Moves between items:
ζ: md->ct, jf->mq, qf->bp, jm->zf, zf->mm, rh->mj, qm->rz, bz->nb, mm->fq, lt->dz, hd->bl, bp->mh, dz->gl, jt->bz, jc->qm, bt->qp, gl->pg, qp->ch, nb->cr, zl->rh, mq->sg, nl->bb, bl->lt, sg->jm, fl->jc, mh->md, lg->zl, fh->mb, bb->lg, mj->jf, mb->hd, ch->fl, pg->jb, zj->qf, cp->fh, fq->bt, rz->nl, ct->cp, jb->jt, cr->zj
β: md->fl, jf->pg, qf->rz, jm->lt, zf->bl, rh->jt, qm->bp, bz->zl, mm->hd, lt->jm, hd->mm, bp->qm, dz->sg, jt->rh, jc->mh, bt->fh, gl->mq, qp->cp, nb->lg, zl->bz, mq->gl, nl->zj, bl->zf, sg->dz, fl->md, mh->jc, lg->nb, fh->bt, bb->cr, mj->jb, mb->fq, ch->ct, pg->jf, zj->nl, cp->qp, fq->mb, rz->qf, ct->ch, jb->mj, cr->bb

In the rows, 53 stands for zero.

The rows follow the links: the fewer symbols apart two items are, the more alike their rows tend to be.

Each row is also shifted at random along 4 hidden directions that mean nothing.

Known rows, each with its item:
[52, 53, 47, 56, 51, 62, 69, 52, 39, 64, 54, 54, 52, 54, 64, 59, 53, 53, 53, 57, 54, 42, 56, 61, 47, 57, 63, 61, 45, 58, 56, 45, 37, 56, 52, 52, 44, 61, 56, 54, 53, 48, 55, 57, 45, 66, 54, 52, 60, 58, 55, 65, 38, 44]; item bz
[42, 58, 49, 48, 45, 43, 38, 48, 56, 51, 58, 57, 52, 64, 50, 46, 51, 59, 46, 48, 51, 56, 48, 58, 48, 41, 41, 48, 60, 48, 50, 56, 55, 41, 44, 50, 49, 48, 50, 55, 51, 57, 62, 56, 54, 54, 53, 49, 52, 39, 55, 52, 59, 60]; item fq
[49, 60, 42, 46, 43, 46, 45, 45, 61, 64, 62, 46, 47, 54, 49, 49, 54, 59, 50, 42, 52, 53, 57, 74, 37, 65, 41, 34, 41, 61, 40, 60, 55, 43, 48, 52, 43, 68, 58, 47, 46, 41, 60, 63, 50, 53, 46, 53, 57, 43, 50, 65, 67, 65]; item mm
[51, 55, 54, 56, 50, 52, 63, 60, 50, 65, 74, 54, 73, 60, 76, 54, 67, 51, 52, 65, 64, 49, 62, 69, 49, 56, 54, 62, 49, 64, 55, 69, 43, 36, 49, 53, 63, 33, 39, 72, 42, 33, 64, 49, 50, 53, 49, 60, 54, 42, 55, 51, 43, 44]; item fh
[50, 57, 47, 48, 43, 61, 63, 37, 54, 62, 67, 34, 52, 46, 50, 57, 52, 62, 54, 50, 57, 47, 58, 71, 47, 68, 45, 43, 37, 63, 52, 55, 50, 49, 43, 50, 47, 60, 62, 50, 51, 33, 55, 59, 47, 55, 49, 61, 60, 45, 53, 66, 52, 55]; item jm
[44, 63, 54, 52, 53, 48, 59, 57, 42, 53, 72, 59, 55, 53, 49, 47, 43, 52, 47, 65, 55, 49, 56, 58, 62, 56, 56, 46, 65, 40, 45, 59, 40, 41, 49, 52, 67, 58, 31, 63, 36, 51, 58, 49, 51, 59, 61, 52, 59, 51, 59, 64, 44, 27]; item mb
[43, 60, 46, 46, 47, 49, 50, 52, 50, 51, 61, 55, 45, 53, 40, 46, 40, 54, 47, 60, 42, 53, 52, 52, 56, 60, 50, 36, 58, 44, 30, 54, 52, 54, 58, 59, 53, 70, 47, 46, 46, 61, 51, 60, 53, 57, 59, 43, 53, 58, 69, 55, 61, 51]; item bl
[46, 57, 46, 50, 43, 40, 38, 49, 67, 61, 52, 54, 40, 66, 46, 51, 63, 54, 50, 35, 46, 65, 53, 65, 46, 53, 53, 48, 39, 50, 45, 48, 61, 51, 54, 57, 46, 76, 74, 43, 41, 56, 54, 51, 54, 52, 49, 35, 52, 45, 51, 53, 74, 74]; item bt
[54, 61, 58, 48, 55, 59, 64, 53, 44, 42, 56, 47, 44, 39, 40, 51, 43, 61, 56, 56, 48, 46, 56, 46, 60, 54, 63, 48, 46, 56, 41, 51, 64, 57, 72, 52, 60, 61, 71, 43, 62, 65, 56, 57, 57, 56, 61, 48, 52, 55, 53, 63, 46, 41]; item rz
[50, 57, 49, 51, 55, 55, 45, 51, 50, 41, 57, 67, 57, 57, 45, 45, 48, 60, 49, 53, 47, 54, 47, 40, 57, 44, 44, 53, 64, 55, 42, 52, 63, 54, 53, 53, 56, 28, 53, 50, 64, 73, 61, 64, 57, 45, 63, 46, 47, 54, 72, 47, 53, 55]; item lt
[54, 47, 57, 60, 57, 53, 63, 49, 45, 59, 45, 51, 55, 53, 41, 63, 48, 45, 47, 59, 59, 52, 52, 44, 65, 57, 60, 53, 65, 36, 72, 46, 45, 66, 48, 52, 53, 61, 38, 59, 49, 48, 40, 39, 49, 53, 53, 58, 56, 63, 54, 51, 54, 45]; item jf
[60, 50, 62, 57, 51, 46, 55, 60, 57, 61, 48, 42, 65, 57, 61, 55, 70, 47, 56, 54, 62, 61, 56, 56, 56, 52, 56, 65, 46, 59, 65, 64, 57, 48, 55, 50, 61, 46, 55, 64, 48, 38, 53, 36, 57, 49, 48, 60, 51, 41, 36, 43, 60, 56]; item ct
[65, 47, 56, 59, 55, 56, 59, 55, 43, 53, 49, 51, 58, 59, 70, 59, 63, 57, 59, 51, 52, 48, 47, 47, 54, 42, 61, 79, 44, 67, 63, 47, 52, 64, 63, 51, 50, 32, 72, 62, 65, 63, 59, 50, 56, 56, 52, 50, 50, 58, 54, 46, 42, 57]; item jb
[60, 43, 63, 54, 65, 55, 44, 76, 62, 49, 45, 58, 66, 52, 78, 52, 61, 38, 59, 67, 51, 61, 56, 52, 44, 46, 58, 61, 59, 70, 49, 74, 55, 54, 53, 62, 58, 29, 33, 62, 58, 56, 62, 56, 70, 41, 43, 69, 46, 52, 50, 34, 64, 67]; item gl
[64, 44, 60, 58, 58, 55, 50, 60, 53, 52, 47, 51, 59, 58, 67, 55, 66, 47, 56, 53, 52, 54, 51, 47, 52, 47, 62, 69, 47, 69, 53, 57, 62, 63, 64, 55, 51, 38, 61, 56, 62, 62, 53, 51, 63, 47, 47, 54, 46, 58, 47, 42, 59, 63]; item pg
[62, 51, 61, 53, 53, 64, 65, 45, 56, 49, 61, 44, 65, 47, 54, 56, 58, 62, 57, 55, 68, 55, 58, 50, 59, 61, 45, 62, 48, 58, 69, 56, 61, 50, 52, 49, 60, 32, 61, 54, 60, 44, 53, 48, 50, 50, 64, 56, 53, 48, 50, 55, 38, 42]; item sg
[52, 50, 46, 62, 62, 54, 40, 54, 46, 44, 43, 68, 57, 64, 62, 48, 40, 60, 44, 52, 51, 51, 41, 43, 46, 38, 51, 60, 79, 44, 70, 44, 40, 55, 38, 48, 42, 32, 40, 62, 67, 71, 53, 58, 53, 64, 52, 52, 56, 66, 65, 47, 46, 55]; item zl

From each start, follow one symbol. Which item do you reach?
Answer with the item's name.
new walk
[47, 56, 38, 47, 46, 54, 52, 39, 46, 62, 68, 46, 53, 53, 49, 49, 44, 66, 44, 52, 60, 41, 51, 64, 43, 58, 40, 38, 54, 52, 51, 57, 39, 40, 37, 45, 44, 57, 44, 64, 50, 42, 57, 61, 49, 64, 48, 58, 58, 48, 61, 60, 50, 50]
ζ mm
new walk
[52, 56, 42, 49, 55, 59, 44, 53, 62, 50, 42, 60, 43, 55, 61, 51, 50, 57, 56, 40, 44, 51, 53, 67, 34, 55, 54, 48, 47, 68, 50, 44, 54, 54, 48, 57, 33, 58, 67, 39, 60, 60, 59, 67, 45, 60, 44, 48, 55, 57, 51, 61, 55, 73]
ζ zl
new walk
[62, 50, 58, 58, 59, 59, 64, 63, 44, 55, 48, 51, 56, 55, 67, 56, 60, 52, 59, 56, 54, 51, 54, 55, 48, 52, 69, 71, 45, 63, 58, 49, 48, 57, 60, 50, 53, 48, 59, 57, 54, 54, 57, 48, 53, 61, 53, 54, 55, 57, 47, 55, 39, 47]
β rh
new walk
[50, 46, 47, 60, 56, 55, 45, 45, 55, 60, 37, 61, 52, 65, 62, 57, 51, 51, 52, 44, 51, 55, 47, 50, 47, 50, 54, 56, 60, 47, 69, 38, 42, 63, 42, 52, 36, 56, 49, 52, 59, 59, 47, 54, 48, 58, 46, 49, 57, 66, 60, 50, 54, 62]
β jt
new walk
[60, 49, 63, 62, 54, 61, 64, 43, 41, 48, 57, 52, 55, 54, 38, 57, 50, 64, 50, 51, 65, 47, 49, 33, 72, 44, 50, 65, 56, 41, 78, 42, 53, 60, 51, 46, 61, 33, 61, 57, 66, 55, 43, 45, 49, 55, 69, 53, 54, 55, 61, 52, 32, 30]
β gl
new walk
[54, 60, 47, 49, 54, 59, 46, 47, 45, 35, 51, 59, 37, 48, 40, 43, 38, 69, 53, 42, 41, 44, 44, 44, 52, 43, 51, 47, 59, 53, 48, 39, 60, 55, 59, 44, 47, 55, 78, 44, 67, 76, 57, 66, 52, 68, 62, 39, 53, 59, 52, 67, 46, 46]
ζ lg
new walk
[60, 45, 49, 63, 58, 58, 53, 51, 61, 65, 44, 55, 60, 64, 66, 62, 59, 47, 53, 50, 58, 58, 54, 51, 49, 53, 56, 62, 52, 50, 72, 45, 44, 63, 43, 55, 41, 44, 48, 54, 53, 51, 47, 50, 46, 52, 48, 57, 56, 61, 59, 46, 50, 62]
ζ jf
new walk
[44, 62, 51, 46, 53, 49, 55, 59, 53, 51, 66, 53, 52, 46, 50, 50, 45, 52, 52, 64, 51, 53, 61, 60, 56, 62, 52, 38, 59, 42, 34, 62, 50, 43, 56, 60, 63, 60, 38, 53, 41, 50, 58, 56, 54, 54, 55, 53, 55, 49, 61, 59, 52, 43]
β mm
new walk
[58, 56, 59, 59, 45, 48, 60, 44, 40, 56, 68, 50, 59, 64, 51, 56, 64, 67, 50, 45, 65, 50, 48, 48, 62, 38, 55, 75, 42, 53, 67, 48, 57, 50, 55, 43, 61, 39, 75, 63, 58, 50, 59, 45, 53, 55, 63, 42, 51, 44, 52, 56, 42, 42]
ζ fh
new walk
[51, 56, 42, 47, 56, 61, 58, 60, 52, 57, 57, 51, 50, 45, 69, 46, 42, 46, 54, 67, 50, 48, 58, 72, 38, 67, 56, 38, 50, 69, 33, 68, 40, 44, 49, 60, 46, 61, 36, 54, 49, 49, 63, 67, 50, 59, 44, 64, 53, 56, 53, 57, 54, 59]
ζ bb
new walk
[60, 51, 53, 50, 51, 66, 69, 50, 49, 59, 67, 52, 62, 53, 75, 61, 60, 57, 53, 61, 55, 46, 56, 60, 47, 59, 54, 63, 34, 81, 45, 56, 49, 58, 60, 59, 54, 28, 57, 55, 60, 49, 64, 59, 50, 50, 53, 56, 50, 59, 73, 47, 35, 58]
β bp
new walk
[59, 48, 53, 50, 44, 56, 70, 51, 56, 67, 62, 46, 55, 55, 62, 67, 67, 46, 62, 55, 54, 50, 64, 64, 48, 65, 59, 63, 22, 73, 40, 51, 54, 66, 70, 67, 56, 57, 67, 46, 48, 44, 55, 48, 54, 43, 48, 49, 52, 57, 68, 47, 55, 66]
β mh
new walk
[56, 50, 54, 60, 52, 44, 50, 53, 50, 59, 54, 57, 58, 70, 50, 60, 57, 46, 45, 54, 55, 52, 49, 43, 60, 47, 57, 62, 57, 43, 53, 53, 51, 62, 57, 60, 59, 53, 45, 58, 43, 56, 45, 43, 59, 46, 55, 46, 47, 55, 64, 38, 56, 56]
ζ fl
new walk
[56, 47, 42, 48, 56, 54, 44, 63, 62, 64, 50, 59, 61, 59, 78, 54, 58, 37, 50, 64, 50, 53, 54, 65, 38, 65, 48, 41, 60, 65, 36, 72, 39, 51, 44, 66, 43, 48, 19, 60, 51, 47, 59, 65, 62, 43, 34, 69, 46, 60, 69, 33, 68, 78]
β sg
